Here is a tiny trained network, its code and every weight. The questions are about switching its units off for an input and a class, where a switched-off unit gives its printed mean instead of its output.

import numpy as np


def w(rows, s, z=0):
    codes = np.array(rows[::2]) - 128.0
    scale = np.full(codes.shape[1], s)
    scale[-1] = z or s
    return codes * scale


def f(y):
    return y / 2 * (1 + np.tanh(0.7978845608 * (y + 0.044715 * y**3)))


def log_softmax(a):
    a = a - a.max(-1, keepdims=True)
    return a - np.log(np.exp(a).sum(-1, keepdims=True))


def net(x, mask):
    res = np.array(x, float).reshape(1, 4) / 4 @ E
    y = f(res @ A[0][:, :-1].T + A[0][:, -1])
    res = res + np.where(mask, y, B[0][:, -1]) @ B[0][:, :-1]
    return log_softmax(res[-1] @ U[:, :-1].T + U[:, -1])


A, B = {}, {}
E = w([
[134,155,84,204,36,100,70,181,106,195],'x0',
[130,125,123,130,128,130,135,125,124,131],'x1',
[91,110,130,114,25,63,232,169,254,112],'x2',
[114,60,82,200,209,51,33,45,172,65],'x3',
],0.0087)
A[0] = w([
[150,106,203,45,205,199,182,72,119,77,2],'N0',
[179,138,113,151,184,191,33,91,46,100,13],'N1',
[179,230,194,39,83,246,225,216,44,210,15],'N2',
[202,200,97,240,71,130,61,212,82,246,82],'N3',
[210,197,151,94,184,207,53,116,1,170,19],'N4',
[171,109,190,31,203,196,186,99,123,68,3],'N5',
],0.0053,0.00086)
B[0] = w([
[56,102,85,101,96,183,103,94,88,196,175],'N0',
[195,185,187,132,133,68,209,176,216,118,181],'N1',
[212,86,177,255,233,54,47,81,114,14,250],'N2',
[28,128,41,43,76,226,80,87,57,182,203],'N3',
[183,204,195,83,56,70,212,212,222,148,199],'N4',
[37,93,95,67,79,177,99,107,56,188,175],'N5',
],0.0064,0.012)
U = w([
[179,94,129,248,214,96,41,87,102,55,104],'0',
[153,166,146,84,72,103,251,213,206,140,243],'1',
[35,114,88,61,103,203,85,108,49,188,1],'2',
],0.011,0.00082)

Each question gives the input, the list of numbers given to net, and the class t.
The units are the neurons (one row each of A and B). Each row of codes is followed by its name. A weight is (code - 128) times the scale printed after its matrix; where a second scale follows, it is the last column's (A, B and U).
mask holds one flag per neuron, in row order. A switched-off neuron (its flag False) gives its mean, the last column of its row in B, instead of its output. The means were averaged over made-up inputs and are rounded, as every weight is.
A unit's drop is (log p(t) with every unit on - log p(t) with that unit switched off) / (log p(t) with every unit on - log p(t) with every unit switched off).
The circuit of an input: a set's keep is (log p(t) with only the set's units on - log p(t) with every unit switched off) / (log p(t) with every unit on - log p(t) with every unit switched off). Starting from all 6 units, units are removed one at a time, each time the one whose removal leaves the highest keep (on an exact tie, the one counted first), for as long as the keep stays at least 0.8.
units of the circuit, in order: the units of the circuit, biggest drop first
unit that matters most: the unit with the biggest drop
top k neurons: the k neurons with the biggest drops, biggest first
drop when u is switched off: that unit's drop, to one decimal
input [-3,6,-1,0], class 2: top 2 neurons : (N2; N4)
input [6,4,7,6], class 1: units of the circuit, in order : (N2)
input [-5,5,-6,5], class 1: top 3 neurons : (N2; N1; N4)
input [5,-1,-5,2], class 1: units of the circuit, in order : (N1; N2)
input [5,-2,-7,-4], class 1: top 2 neurons : (N4; N1)
input [-5,2,-6,-5], class 1: top 4 neurons : (N4; N1; N3; N5)
input [0,7,5,-5], class 0: units of the circuit, in order : (N2; N4)
input [-2,3,1,-2], class 0: top 3 neurons : (N3; N4; N1)
input [7,0,-2,-7], class 0: top 3 neurons : (N2; N5; N0)
input [-6,-5,-4,-1], class 2: top 2 neurons : (N5; N0)
input [1,8,-6,-5], class 1: top 2 neurons : (N4; N1)
input [6,3,-2,3], class 2: top 2 neurons : (N2; N3)
input [-4,3,2,-5], class 0: top 2 neurons : (N2; N3)
input [-1,-5,-7,-6], class 1: units of the circuit, in order : (N4)
input [-3,0,2,1], class 2: units of the circuit, in order : (N2; N4)
input [-7,-2,-6,-1], class 2: top 2 neurons : (N5; N0)
input [5,-3,-7,-8], class 0: drop when N2 is switched off : 3.1
input [8,-7,3,-1], class 2: drop when N1 is switched off : 0.0
input [-4,-4,-6,-5], class 1: drop when N2 is switched off : -0.1
input [-8,5,6,-3], class 2: unit that matters most : N5
